Here is a tiny trained network, its code and every weight. The questions are about switching its units off for an input and a target symbol, where a switched-off unit gives its printed mean instead of its output.

import numpy as np


def w(rows, s, z=0):
    codes = np.array(rows[::2]) - 128.0
    scale = np.full(codes.shape[1], s)
    scale[-1] = z or s
    return codes * scale


def norm(h):
    return h / np.sqrt((h * h).mean(-1, keepdims=True) + 1e-5)


def f(y):
    return y / 2 * (1 + np.tanh(0.7978845608 * (y + 0.044715 * y**3)))


def softmax(a):
    e = np.exp(a - a.max(-1, keepdims=True))
    return e / e.sum(-1, keepdims=True)


def log_softmax(a):
    a = a - a.max(-1, keepdims=True)
    return a - np.log(np.exp(a).sum(-1, keepdims=True))


def net(x, mask):
    ids = ['ΓΔΘΦΨΩαβζηλμξπστ'.index(c) for c in x.split()]
    T = len(ids)
    res = E[ids] + P[:T]
    u = 0
    for l in range(2):
        q, k, v = (norm(res) @ M[l].T for M in (Q, K, V))
        z = softmax(np.where(np.tri(T) > 0, q @ k.T / 2**0.5, -1e9)) @ v
        res = res + np.where(mask[u], z, O[l][:, -1]) @ O[l][:, :-1]
        u += 1
        y = f(norm(res) @ A[l][:, :-1].T + A[l][:, -1])
        res = res + np.where(mask[u : u + 4], y, B[l][:, -1]) @ B[l][:, :-1]
        u += 4
    return log_softmax(norm(res)[-1] @ U[:, :-1].T + U[:, -1])


Q, K, V, O, A, B = {}, {}, {}, {}, {}, {}
E = w([
[92,241,110,28,193],'Γ',
[147,83,115,152,81],'Δ',
[133,58,120,52,166],'Θ',
[142,105,111,135,82],'Φ',
[158,192,36,89,135],'Ψ',
[163,102,135,153,133],'Ω',
[161,124,163,103,125],'α',
[146,83,92,116,100],'β',
[86,86,220,178,95],'ζ',
[130,109,152,176,99],'η',
[115,111,120,146,153],'λ',
[137,102,129,164,79],'μ',
[61,140,112,177,2],'ξ',
[130,134,156,174,111],'π',
[127,123,134,161,89],'σ',
[143,91,125,163,89],'τ',
],0.013)
P = w([
[192,100,59,253,96],'0',
[185,86,52,221,95],'1',
[148,77,54,180,70],'2',
[135,90,62,165,77],'3',
[129,99,109,185,84],'4',
[132,82,101,146,100],'5',
[117,120,126,158,99],'6',
[109,121,132,150,93],'7',
[90,144,141,148,116],'8',
[72,125,141,136,102],'9',
[73,138,149,117,114],'10',
[69,143,160,106,121],'11',
[89,143,144,129,119],'12',
[121,125,118,152,88],'13',
],0.0045)
Q[0] = w([
[163,63,205,118,50],'0.h0',
[197,253,167,25,144],'0.h0',
],0.0055)
K[0] = w([
[126,139,227,2,173],'0.h0',
[220,140,117,151,39],'0.h0',
],0.0063)
V[0] = w([
[239,125,165,80,2],'0.h0',
[211,179,233,46,100],'0.h0',
],0.0045)
O[0] = w([
[131,89,18,254,182,127],'0.h0',
[9,80,99,183,236,5],'0.h0',
],0.0066,0.0033)
A[0] = w([
[184,172,240,174,75,253],'0.n0',
[57,159,72,190,64,228],'0.n1',
[58,103,171,137,191,67],'0.n2',
[219,159,120,154,252,252],'0.n3',
],0.0043,0.0018)
B[0] = w([
[166,77,46,31,79,253],'0.n0',
[127,98,79,123,253,193],'0.n1',
[164,88,137,172,132,103],'0.n2',
[58,119,106,89,153,129],'0.n3',
],0.0069,0.0045)
Q[1] = w([
[157,3,55,91,89],'1.h0',
[65,150,98,75,123],'1.h0',
],0.007)
K[1] = w([
[2,124,164,88,133],'1.h0',
[146,106,169,130,109],'1.h0',
],0.012)
V[1] = w([
[172,164,14,41,209],'1.h0',
[239,26,180,73,254],'1.h0',
],0.006)
O[1] = w([
[112,168,46,61,181,250],'1.h0',
[230,1,127,75,203,84],'1.h0',
],0.0088,0.0024)
A[1] = w([
[86,79,200,73,118,67],'1.n0',
[100,109,28,68,86,155],'1.n1',
[189,255,89,44,180,252],'1.n2',
[174,17,213,225,50,139],'1.n3',
],0.0053,0.0029)
B[1] = w([
[255,142,98,127,116,114],'1.n0',
[144,228,229,134,220,254],'1.n1',
[138,95,230,149,107,241],'1.n2',
[95,203,241,83,219,192],'1.n3',
],0.0058,0.005)
U = w([
[45,189,138,49,185,112],'Γ',
[158,126,122,150,125,126],'Δ',
[125,37,95,47,159,100],'Θ',
[134,127,108,136,126,83],'Φ',
[171,207,92,120,162,144],'Ψ',
[148,116,119,123,138,84],'Ω',
[81,71,100,155,193,221],'α',
[156,128,88,122,125,159],'β',
[110,73,254,172,122,98],'ζ',
[179,151,166,174,147,252],'η',
[181,124,131,36,39,165],'λ',
[156,145,125,162,123,163],'μ',
[41,144,112,161,50,174],'ξ',
[151,143,126,144,134,38],'π',
[142,142,114,142,122,45],'σ',
[144,129,130,141,126,61],'τ',
],0.0083,0.004)

Each question gives the input, a string of symbols that net reads in full, and the target symbol t.
The units are the heads (2 rows each of Q, K, V and O) and the neurons (one row each of A and B). Each row of codes is followed by its name. A weight is (code - 128) times the scale printed after its matrix; where a second scale follows, it is the last column's (O, A, B and U).
mask holds one flag per unit, layer by layer, with each layer's heads first. A switched-off unit (its flag False) gives its mean, the last column of its rows in O or B, instead of its output. The means were averaged over made-up inputs and are rounded, as every weight is.
A unit's drop is (log p(t) with every unit on - log p(t) with that unit switched off) / (log p(t) with every unit on - log p(t) with every unit switched off).
The circuit of an input: a set's keep is (log p(t) with only the set's units on - log p(t) with every unit switched off) / (log p(t) with every unit on - log p(t) with every unit switched off). Starting from all 10 units, units are removed one at a time, each time the one whose removal leaves the highest keep (on an exact tie, the one counted first), for as long as the keep stays at least 0.8.
units of the circuit, in order: the units of the circuit, biggest drop first
most important unit: the unit with the biggest drop
top k neurons: the k neurons with the biggest drops, biggest first
k most important neurons of layer l: the k neurons of layer l with the biggest drops, biggest first
drop of u: that unit's drop, to one decimal
input ξ ξ μ η Φ λ α β Δ, target α: units of the circuit, in order -> [0.h0]
input λ μ η Δ Θ η ζ π λ Γ Ω, target λ: units of the circuit, in order -> [0.n1, 0.n0]
input Δ α Φ η η ζ η μ, target ζ: top 2 neurons -> [1.n3, 1.n1]
input λ Δ Δ η η, target λ: top 2 neurons -> [0.n0, 1.n2]
input Δ Δ α Φ β η η Δ Ω τ μ, target α: top 2 neurons -> [0.n1, 0.n0]
input Δ ξ η ζ Ω, target ζ: top 3 neurons -> [1.n3, 1.n1, 0.n3]
input ζ τ μ η, target ζ: top 2 neurons -> [1.n3, 1.n1]
input μ Θ λ Θ η η β ξ η Δ ξ η η η, target ξ: units of the circuit, in order -> [1.h0, 1.n1]
input π β η Ψ η η σ β Ω Γ β, target Γ: units of the circuit, in order -> [0.h0, 0.n0]
input μ β ξ λ Δ Θ τ η ξ ζ μ, target ζ: units of the circuit, in order -> [1.h0, 0.h0]
input λ Θ ζ ξ Ω β ζ Γ π Ω Φ Δ, target Γ: units of the circuit, in order -> [0.h0, 1.n2]
input ξ η ξ τ Γ α Γ μ Δ μ α Γ σ, target α: units of the circuit, in order -> [0.h0, 0.n1]
input Ψ σ Ω Ψ Θ Γ β Ω η μ Ψ ξ μ, target ξ: units of the circuit, in order -> [1.h0, 0.h0]
input μ μ β η Ψ η τ α η, target α: most important unit -> 0.h0
input τ Γ μ, target Γ: units of the circuit, in order -> [0.h0, 1.h0]
input σ η μ π η π λ ξ η α β π, target α: 2 most important neurons of layer 0 -> [0.n1, 0.n3]
input Δ Φ Ψ η τ η λ Ω Ω μ η Ω, target λ: top 2 neurons -> [0.n0, 0.n1]
input μ μ Γ α λ τ α β Φ, target α: 2 most important neurons of layer 0 -> [0.n0, 0.n1]
input Ω ζ Δ β, target ζ: top 2 neurons -> [1.n3, 0.n0]
input λ λ μ Γ η, target Γ: units of the circuit, in order -> [1.h0]
input μ η σ η η μ ξ π, target ξ: drop of 0.n3 -> 0.0
input η Ω Δ ζ Γ η Φ, target Γ: drop of 0.n3 -> 0.1
input β μ η η η π μ α π η α β, target α: drop of 0.h0 -> 1.0
input Ψ η Γ Ω, target Γ: drop of 0.h0 -> 0.2
